(in the rows, 128 means zero)
Each row has a class, written after it.
[122 157 141 102 108 134 100 129 131 103 181 132 153 195 151 151 173 164
  82 123 153 108 123 144 144 160 121  78 105 128 110 127 153  96 101 112
 123 126  79 111 150  65  81]	K_819
[116 167 153 116 112 126 125 130 134 115 169 127 144 209 145 124 174 164
 104 115 154 103 117 137 167 161 124  94 120 130 109 117 165  86  98 119
 122 122  82 106 146  91  73]	K_600
[109 151  60 127 146 142 172 104 167  80 148 150 169 174 170 138 181 146
 123 114 135 156  48 167 114 139 123 109 124 119  92 131 147 101 110 146
 129 100 163 119 139 221 148]	K_404
[101 172 141  75 136 154 145  98 102 126 167  77 116  92 114 132 125 125
 162 157 131 123 108 137 108 210 172 128 116 154 108 109 143 203 116 118
  98 132 107 105 131 116 129]	K_554
[ 85 202  76 127 138  94 156 132 135  88 119  99 144 106 133 168 183 123
 172 102 127 145 119  95 148 112 167 122 113 155  88 121 118 134 120 149
 107  93 154 110  83 142  73]	K_554
[ 81 206  78 128 127  98 164 139 136  87 116  94 138  96 122 167 181 121
 165  95 132 166 110  89 159 109 157 115 127 155  85 120 123 142 120 155
 112  96 153 110  90 152  86]	K_554
[114 159 135 102 119 147 116 120 134 111 176 129 158 207 139 164 159 173
 106 123 149 123  86 129 143 159  98 115 123 132 121 124 172  99  86 108
 125 114  75 113 168 102 112]	K_404
[ 92 207  71 133 125 103 158 132 124  81 122  87 153 108 113 170 183 130
 169  95 127 168  95 102 154  93 159 118 109 131  70 105 122 127 131 161
 128  99 164 104 114 136  80]	K_336
[125 171 140 105 103 129 115 117 130 112 170 122 158 178 141 132 178 159
 115 113 140 102 106 143 143 166 118  90 118 136 110 117 159  88  81 119
 116 137  64 122 171  70  74]	K_760
[124 164 147  90 120 152 117 128 130 124 183 131 140 193 142 156 178 171
 110 121 141 117  97 130 145 171 117 110 124 148 122 129 156  96  79 114
 122 118  80 117 145 102 101]	K_554
[ 96 147 129 104 129 165 150 106 108 129 155  68 119  85 125 133 122 126
 164 159 131 117  93 145 121 205 180 126 114 146  93 100 127 189 115 113
 125 137 126  92 146 112 125]	K_82
[124 144  50 128 139 140 165 107 156  84 149 163 145 160 168 141 190 145
 111 110 137 157  55 168 128 135 137  95 110 124  88 130 129 112 126 147
 145 106 158 111 131 209 148]	K_819
[118 148  57 133 147 132 191 104 162  99 144 154 158 172 160 127 191 161
 118 112 132 153  54 168 129 144 150 120 118 127  94 124 137 105 123 151
 140 102 185 111 118 228 142]	K_600
[ 88 193  63 131 117 103 171 126 130  89 106  91 149  69 106 162 188 119
 157 101 120 155  98  94 154 101 162 121 116 148  75 112 120 152 129 156
 115 110 137 121 116 147  92]	K_760
[119 147  44 124 144 139 150  99 146  73 171 161 161 174 174 147 199 154
 117 102 133 162  43 170 112 150 160  89 109 133  84 110 127 129 144 142
 152 106 188  98 118 212 156]	K_819
[130 136  62 125 136 137 166 103 150  91 156 147 140 166 157 139 178 151
 119 112 125 162  49 162 123 142 144 113 117 124  94 131 142  93 122 149
 137 102 188 118 140 219 147]	K_848
[ 83 187  67 149 123 116 172 146 130  92 121  85 149  78 129 165 172 124
 160 104 121 158  90 110 168 103 170 125 121 141  73 112 105 131 132 153
 129 105 168 102 105 143  81]	K_82
[125 149  72 107 144 142 170 103 157  94 158 150 142 166 161 141 196 150
 133 106 134 163  44 158 121 153 146 106 127 147  95 130 134 110 109 151
 130 100 166 114 120 218 155]	K_554
[ 98 189  64 134 131 107 166 133 120  94 112  87 149  98 115 167 178 135
 175 102 132 166  95 106 156  95 158 128 111 129  77 113 132 144 126 150
 128 103 153 109 119 165  90]	K_336
[ 81 215  79 131 132  95 170 137 138  85 122  97 146  93 125 168 184 120
 165  94 133 161 103  87 162 104 162 122 120 153  85 116 119 141 119 154
 113  94 164 108  87 152  85]	K_554
[ 81 180  63 157 139 103 159 132 137  98 117 104 157 102 145 164 172 133
 165 107 127 141 109 116 145 112 163 128 112 136  73 114 112 118 124 145
 128 106 162  93  95 145  70]	K_82
[128 142  55 122 135 147 169 106 155  84 148 140 154 170 151 140 195 157
 139 107 136 171  34 170 125 131 145 102 113 124  80 121 130 100 112 153
 149 106 176 115 145 209 148]	K_336
[ 81 183  74 151 122 112 174 138 134  94 118  90 155  82 132 159 172 130
 160 107 127 157  88 110 161 111 167 133 118 142  70 109 109 128 128 150
 134 104 172  94 106 149  89]	K_82
[127 149 116 107 115 146 118 117 123 121 168 128 148 179 139 153 187 168
 119 119 142 115  94 137 146 164 116  98 120 138 115 118 151  96  82 117
 130 129  59 129 166 105  96]	K_760
[119 137 129 117 113 153 125 131 127 123 176 123 149 189 151 161 175 185
 114 121 146 123  83 147 149 172 127 123 126 140 116 113 148  84  76 108
 150 121 107 100 161 104 107]	K_82
[126 144  80 130 139 132 182 108 170 100 142 159 145 177 160 119 189 143
 116 116 133 141  57 168 132 144 147 116 125 128  88 131 135  92 121 154
 131 106 168 110 127 210 138]	K_600
[ 99 167 115  91 131 152 135  91 102 119 148  86 126  87 118 141 125 132
 146 156 137 122 122 141 111 205 169 113  94 134  94 106 145 216 138 112
 120 139 105  94 143 108 121]	K_819
[ 90 203  76 120 140  95 156 129 137  92 116 102 142 108 131 171 178 125
 168 102 130 145 114 102 150 112 172 124 116 150  88 123 121 134 118 152
 104  99 156 109  81 141  70]	K_554
[101 157 120  89 129 157 137  96 100 119 150  85 118  85 116 139 126 123
 140 162 136 117 121 139 114 203 167 109  96 135  97 112 139 217 134 115
 116 136  98 101 143 107 126]	K_819
[ 83 208  75 129 132  92 168 133 132  84 128  96 145  94 128 167 189 122
 168  95 125 167 104  89 159 102 160 126 121 156  86 116 119 142 126 156
 106  95 154 111  88 149  85]	K_554
[108 147 150  93 128 165 144  98  85 139 155  65  90  77 106 121 122 109
 133 173 125 105 108 124 134 191 157 125 106 123 104 116 145 197 116 108
 116 144  96 118 155 132 120]	K_848
[108 160 115  83 125 159 147  90  94 126 142  71 125  71 106 128 137 124
 162 156 122 113 105 137 113 197 176 114 109 144 101 106 145 214 117 119
 109 147  80 118 161 113 124]	K_760
[128 142  69 131 134 125 167 108 159  89 157 146 144 164 160 138 175 150
 107 119 129 157  61 160 107 139 141 111 119 123 100 138 145  84 110 152
 137 101 190 121 136 214 145]	K_848
[122 169 143 108 115 143 110 126 126 112 179 122 157 206 144 139 178 173
 127 114 149 117  99 146 142 162 118  91 110 123 102 114 156  87  87 116
 128 131  83 108 168  82  84]	K_336
[111 154  61 127 148 141 176 102 163  82 148 152 174 179 171 144 183 150
 123 113 139 159  39 165 113 135 131 116 121 119  98 128 148 110 109 142
 129 102 172 114 146 222 160]	K_404
[ 68 203  57 141 134 100 170 139 139  76 115  97 166 102 126 176 176 119
 159  93 131 160  99  92 161  83 151 122 121 129  82 115 142 154 127 153
 103  98 149 112 108 167  86]	K_404
[119 156 134 113 116 134 134 132 136 126 164 137 145 200 136 141 179 173
 108 114 143 115 101 133 173 156 122 114 128 137 114 116 162  86  93 119
 137 115  84 115 146 115  82]	K_600
[119 148  60 133 140 135 175 108 154  76 156 153 153 189 162 126 198 152
 125 104 138 148  50 168 126 139 168 106 123 124  87 116 141 102 133 153
 143 104 187  98 116 218 144]	K_600
[121 142  68 132 144 127 185 101 166  99 142 157 151 177 160 127 189 156
 124 114 138 153  52 166 133 148 151 117 119 131  89 126 135  96 124 154
 136 103 172 104 118 220 144]	K_600
[ 85 200  84 126 140  88 154 127 133  96 121 104 147 106 135 166 177 124
 171 104 125 143 120  96 142 120 162 124 115 155  88 124 120 129 116 150
 100  95 146 107  82 146  73]	K_554
[ 83 196  49 140 124 107 167 138 133  82 112 106 148  91 124 170 181 128
 142  98 130 160 114 105 164  94 154 114 104 131  79 116 123 146 140 151
 125 101 145 107 102 147  79]	K_819
[116 147  62 116 151 141 157  97 147  71 169 145 169 187 168 150 192 148
 135 101 145 167  39 158 106 141 147 100 124 127  82 121 146 131 138 144
 136 105 168 100 136 221 172]	K_404
[122 139  58 131 139 128 168 101 149  87 164 143 146 167 157 144 181 155
 127 103 133 165  55 155 115 143 148 111 115 125  92 125 150  96 120 153
 137 102 187 108 136 225 147]	K_848
[ 82 191  75 144 129  89 177 137 136  94 110 100 147 109 120 147 184 125
 157 101 133 152 116  94 170 100 169 118 119 141  72 113 123 140 146 156
 119 100 144 103  88 157  75]	K_600
[102 147 148 110 129 171 155 110 104 141 161  72 122  59 128 114 129 114
 131 183 120  99  95 150 120 192 160 132 118 125  98 117 124 192 106 107
 124 154 104 116 145 120 119]	K_82
[132 143  59 120 135 143 174  94 156 102 146 153 161 138 151 133 194 150
 130 116 121 148  41 164 119 146 139 112 121 137  86 130 127 108 114 148
 134 119 141 126 144 206 148]	K_760
[ 87 190  59 137 128 107 160 132 131  93 119 107 149  93 128 172 181 123
 141 104 127 159 105  98 161  99 157 114 102 142  74 117 113 158 149 147
 122 104 139 105 101 144  88]	K_819
[129 143  57 126 146 150 171  96 157  98 152 148 163 170 159 134 187 165
 142 117 131 160  36 176 106 144 139 113 109 124  81 127 127  94 111 151
 145 108 169 111 139 211 150]	K_336
[ 87 195  72 141 121  92 166 135 129  88 119  91 142  96 114 165 164 130
 151 103 119 160 112  91 153 100 162 129 111 135  85 118 137 122 133 154
 114  98 172 104 106 150  79]	K_848
[105 157 109  80 135 174 146  93  97 122 145  69 120 103 102 146 132 143
 179 155 135 139  90 142 119 195 181 119 100 135  93  96 139 205 116 123
 126 137 108 100 156 113 129]	K_336
[117 139 128 130 112 159 119 138 130 122 180 130 151 193 155 155 172 176
 115 121 148 114  87 144 148 167 115 111 130 134 110 121 140  75  77 107
 149 121  91 107 158 102  99]	K_82
[ 75 196  63 130 132  87 167 134 137  73 116  95 162 101 120 175 173 119
 162  99 130 168  95  90 160  84 158 121 122 135  82 114 132 152 133 156
 105  99 146 115 102 153  86]	K_404
[ 75 183  64 156 126 104 174 144 141  91 123  91 159  79 134 167 177 126
 161 105 123 160  94 104 158 101 169 125 120 143  71 111 106 128 127 155
 125 104 172  98  95 145  82]	K_82
[121 162 151 108 111 127  99 126 127 110 182 137 157 189 160 137 169 160
  83 124 152  98 125 146 143 164 114  80 103 126 111 128 157 103 103 106
 116 132  69 109 154  73  80]	K_819
[121 146 129 109 111 141 112 125 114 120 181 124 141 198 138 155 162 177
 103 120 138 121 102 127 144 164 118 110 115 132 126 123 166  87  90 111
 131 112 100 117 163 111  99]	K_848
[ 91 194  71 136 137  80 154 129 124  90 129  95 149 108 128 166 160 135
 154 110 116 136 132  96 136 103 169 130  96 133  97 120 137 118 127 147
 104  97 177 105  95 133  65]	K_848
[107 157 126  79 127 156 148  86 103 130 146  75 126  70 104 128 133 122
 151 168 118 114 102 138 105 197 174 121 109 150 100 105 137 203 115 123
 102 145  85 119 152 100 125]	K_760
[122 137  57 128 139 129 176 105 156  98 156 148 155 159 158 140 180 162
 120 118 121 162  52 159 107 141 152 118 112 125  99 131 144  99 117 150
 132 106 186 119 133 220 149]	K_848
[115 148  62 145 141 148 159 113 150  84 174 151 163 165 180 139 189 150
 127 106 126 155  33 173 110 145 162 106 128 133  84 115 120 110 124 143
 153 114 199  94 130 202 156]	K_82
[113 160 146  80 118 160 150  89  92 124 145  63 111  60  99 118 145 109
 142 168 126 102 102 135 129 190 164 117 104 129  96 106 140 203 112 115
 111 156  76 123 165 102 119]	K_760
[129 149  68 122 136 127 156 102 140  77 181 138 149 169 161 140 180 154
 111 108 125 164  49 161 108 146 160  99 118 127  99 119 149 103 130 152
 133 104 210 111 131 208 152]	K_848
[100 158 143  89 134 151 160  98 105 137 150  82 114  93 103 123 132 129
 147 166 125 110 112 130 124 203 180 132 111 143  98 108 145 202 131 124
 113 138  95  99 134 126 125]	K_600
[104 154 131  87 128 168 144  95  96 132 142  80 103  79 112 122 140 118
 134 170 130 116 111 136 127 193 154 111 100 126  89 108 137 214 134 109
 132 149  72 104 145 118 123]	K_819
[ 89 194  57 130 136  99 160 120 128  99 100 102 158  84 121 166 178 131
 168 106 117 132 122 104 146 111 161 125 109 146  82 118 120 130 114 152
 111 107 128 117 104 140  62]	K_760
[ 88 193  62 131 142  89 148 124 133  96 112 121 157 102 137 167 167 136
 143 110 130 138 134 114 142 119 154 116  96 133  82 122 122 139 138 144
 116 102 145 102  89 141  68]	K_819
[120 155 142 105 103 137 107 122 133 112 183 135 144 196 143 147 174 167
  89 118 152 110 103 139 140 167 117  85 102 132 105 120 158 100 101 114
 135 130  68 103 155  79  94]	K_819
[105 149 119 110 124 146 123 125 139 110 168 134 160 210 146 159 165 176
 117 123 154 122  96 131 143 155  98 108 124 128 121 125 171  92  77 112
 126 112  62 118 161 116 103]	K_404
[129 145 116 108 116 161 115 124 114 122 172 121 144 208 135 159 179 186
 124 117 147 132  78 146 148 150 116 111 116 128 113 116 158  87  77 116
 149 122  73 116 168 112 100]	K_336
[103 152 126  91 134 153 159  95 104 133 135  81 116 104 108 128 123 138
 158 164 139 116 113 140 132 210 180 137 113 138 104 108 146 198 124 116
 117 133 108  97 136 129 121]	K_600
[103 158 127  86 127 151 146 100 101 118 167  71 107  92 103 131 113 129
 144 165 119 121 117 133 105 195 176 131 111 139 110 108 146 187 118 122
 107 135 129 111 142 100 119]	K_848
[105 169 144 106 124 133 110 131 133  98 182 121 171 208 157 153 175 160
 114 112 158 117 110 129 147 155 113  85 121 124 110 119 173 103  91 112
 114 120  77 112 161  97  90]	K_404
[133 144  53 118 147 152 154  96 141  84 167 148 153 184 158 140 195 162
 138 111 125 165  32 177 105 145 148 102 116 125  85 116 130 107 120 146
 151 113 183 107 135 213 160]	K_336
[ 77 193  71 128 134 100 168 134 131  81 117  86 156  96 122 171 171 116
 160 101 132 165 101  89 156  92 154 122 125 139  78 118 137 164 137 153
 104  99 141 111 109 161  95]	K_404
[107 156 130  89 128 150 139  96  99 122 161  65 103  90 106 139 116 125
 148 163 124 122 116 125 107 201 179 121 105 142 107 112 149 200 126 122
 108 134 122 107 147 103 123]	K_848
[ 80 205  72 146 129  89 181 143 138  91 114 103 149 104 119 149 187 118
 154  92 129 150 116  93 179  92 169 122 122 136  77 112 121 148 141 157
 116 102 161 111  96 153  70]	K_600
[116 177 151 100 121 131 112 125 129 113 184 121 142 191 153 148 178 158
 121 107 155 118 104 128 152 169 124  91 118 149 113 122 155 101  84 119
 117 119  84 111 142  96  87]	K_554
